Here is a tiny trained network, its code and every weight. The questions are about switching its units off for an input and a class, where a switched-off unit gives its printed mean instead of its output.

import numpy as np


def w(rows, s, z=0):
    codes = np.array(rows[::2]) - 128.0
    scale = np.full(codes.shape[1], s)
    scale[-1] = z or s
    return codes * scale


def f(y):
    return y / 2 * (1 + np.tanh(0.7978845608 * (y + 0.044715 * y**3)))


def log_softmax(a):
    a = a - a.max(-1, keepdims=True)
    return a - np.log(np.exp(a).sum(-1, keepdims=True))


def net(x, mask):
    res = np.array(x, float).reshape(1, 4) / 4 @ E
    y = f(res @ A[0][:, :-1].T + A[0][:, -1])
    res = res + np.where(mask, y, B[0][:, -1]) @ B[0][:, :-1]
    return log_softmax(res[-1] @ U[:, :-1].T + U[:, -1])


A, B = {}, {}
E = w([
[74,122,182,62,87,79],'x0',
[126,205,180,136,161,214],'x1',
[135,89,171,170,102,158],'x2',
[1,103,120,167,191,121],'x3',
],0.0087)
A[0] = w([
[175,71,127,246,82,245,246],'n1',
[200,98,139,37,59,15,235],'n2',
[123,3,140,231,101,202,198],'n3',
[156,152,122,100,113,133,126],'n4',
[22,202,226,50,184,139,216],'n5',
[195,200,119,143,152,237,169],'n6',
[208,219,119,165,140,224,175],'n7',
[56,89,14,127,205,43,206],'n8',
[70,62,12,154,206,33,179],'n9',
[242,217,125,140,168,234,219],'n10',
[225,195,130,120,144,227,206],'n11',
[196,200,121,152,147,232,183],'n12',
[134,66,146,230,95,204,165],'n13',
[223,108,124,33,13,34,253],'n14',
[201,191,94,128,172,200,183],'n15',
[61,189,235,97,146,164,201],'n16',
],0.0059,0.0022)
B[0] = w([
[217,124,174,136,232,163,216],'n1',
[197,62,43,41,43,48,233],'n2',
[162,89,187,170,223,119,187],'n3',
[143,139,84,119,99,128,138],'n4',
[48,123,182,103,3,195,209],'n5',
[170,227,86,133,163,244,207],'n6',
[185,218,67,126,185,213,215],'n7',
[47,158,53,183,127,63,233],'n8',
[68,170,81,170,174,43,235],'n9',
[175,198,68,111,149,176,240],'n10',
[166,167,46,133,144,163,219],'n11',
[181,214,83,127,180,243,209],'n12',
[148,108,190,131,197,141,172],'n13',
[227,98,40,39,78,77,253],'n14',
[130,184,73,130,126,164,194],'n15',
[104,77,184,93,32,197,185],'n16',
],0.0063)
U = w([
[174,253,70,144,153,240,2],'0',
[8,140,76,225,156,49,127],'1',
[177,26,254,203,199,150,183],'2',
[211,56,67,27,57,41,182],'3',
[41,93,247,115,23,201,153],'4',
],0.0065,0.00083)

Each question gives the input, the list of numbers given to net, and the class t.
The units are the neurons (one row each of A and B). Each row of codes is followed by its name. A weight is (code - 128) times the scale printed after its matrix; where a second scale follows, it is the last column's (A, B and U).
mask holds one flag per neuron, in row order. A switched-off neuron (its flag False) gives its mean, the last column of its row in B, instead of its output. The means were averaged over made-up inputs and are rounded, as every weight is.
A unit's drop is (log p(t) with every unit on - log p(t) with that unit switched off) / (log p(t) with every unit on - log p(t) with every unit switched off).
The circuit of an input: a set's keep is (log p(t) with only the set's units on - log p(t) with every unit switched off) / (log p(t) with every unit on - log p(t) with every unit switched off). Starting from the 12 units with the biggest drops (on a tie, the unit counted first), units are removed one at a time, each time the one whose removal leaves the highest keep (on an exact tie, the one counted first), for as long as the keep stays at least 0.8.
circuit, biggest first: the units of the circuit, biggest drop first
top k neurons: the k neurons with the biggest drops, biggest first
drop of u: that unit's drop, to one decimal
input [-8,-5,7,8], class 2: circuit, biggest first -> [n3]
input [4,3,3,-5], class 3: circuit, biggest first -> [n14 n2]
input [3,-7,6,4], class 1: circuit, biggest first -> [n9 n8]
input [6,-2,7,7], class 4: circuit, biggest first -> [n5 n16]
input [0,5,-2,7], class 4: top 2 neurons -> [n5 n16]
input [1,1,-3,-6], class 3: top 3 neurons -> [n14 n2 n1]
input [7,6,-8,-7], class 3: top 2 neurons -> [n2 n14]
input [5,-5,-5,4], class 1: top 2 neurons -> [n8 n9]
input [-6,-2,7,8], class 2: top 2 neurons -> [n3 n1]
input [-7,-5,6,4], class 2: drop of n1 -> 0.2
input [2,0,3,5], class 4: drop of n5 -> 0.2
input [6,4,-8,5], class 4: drop of n2 -> 0.0
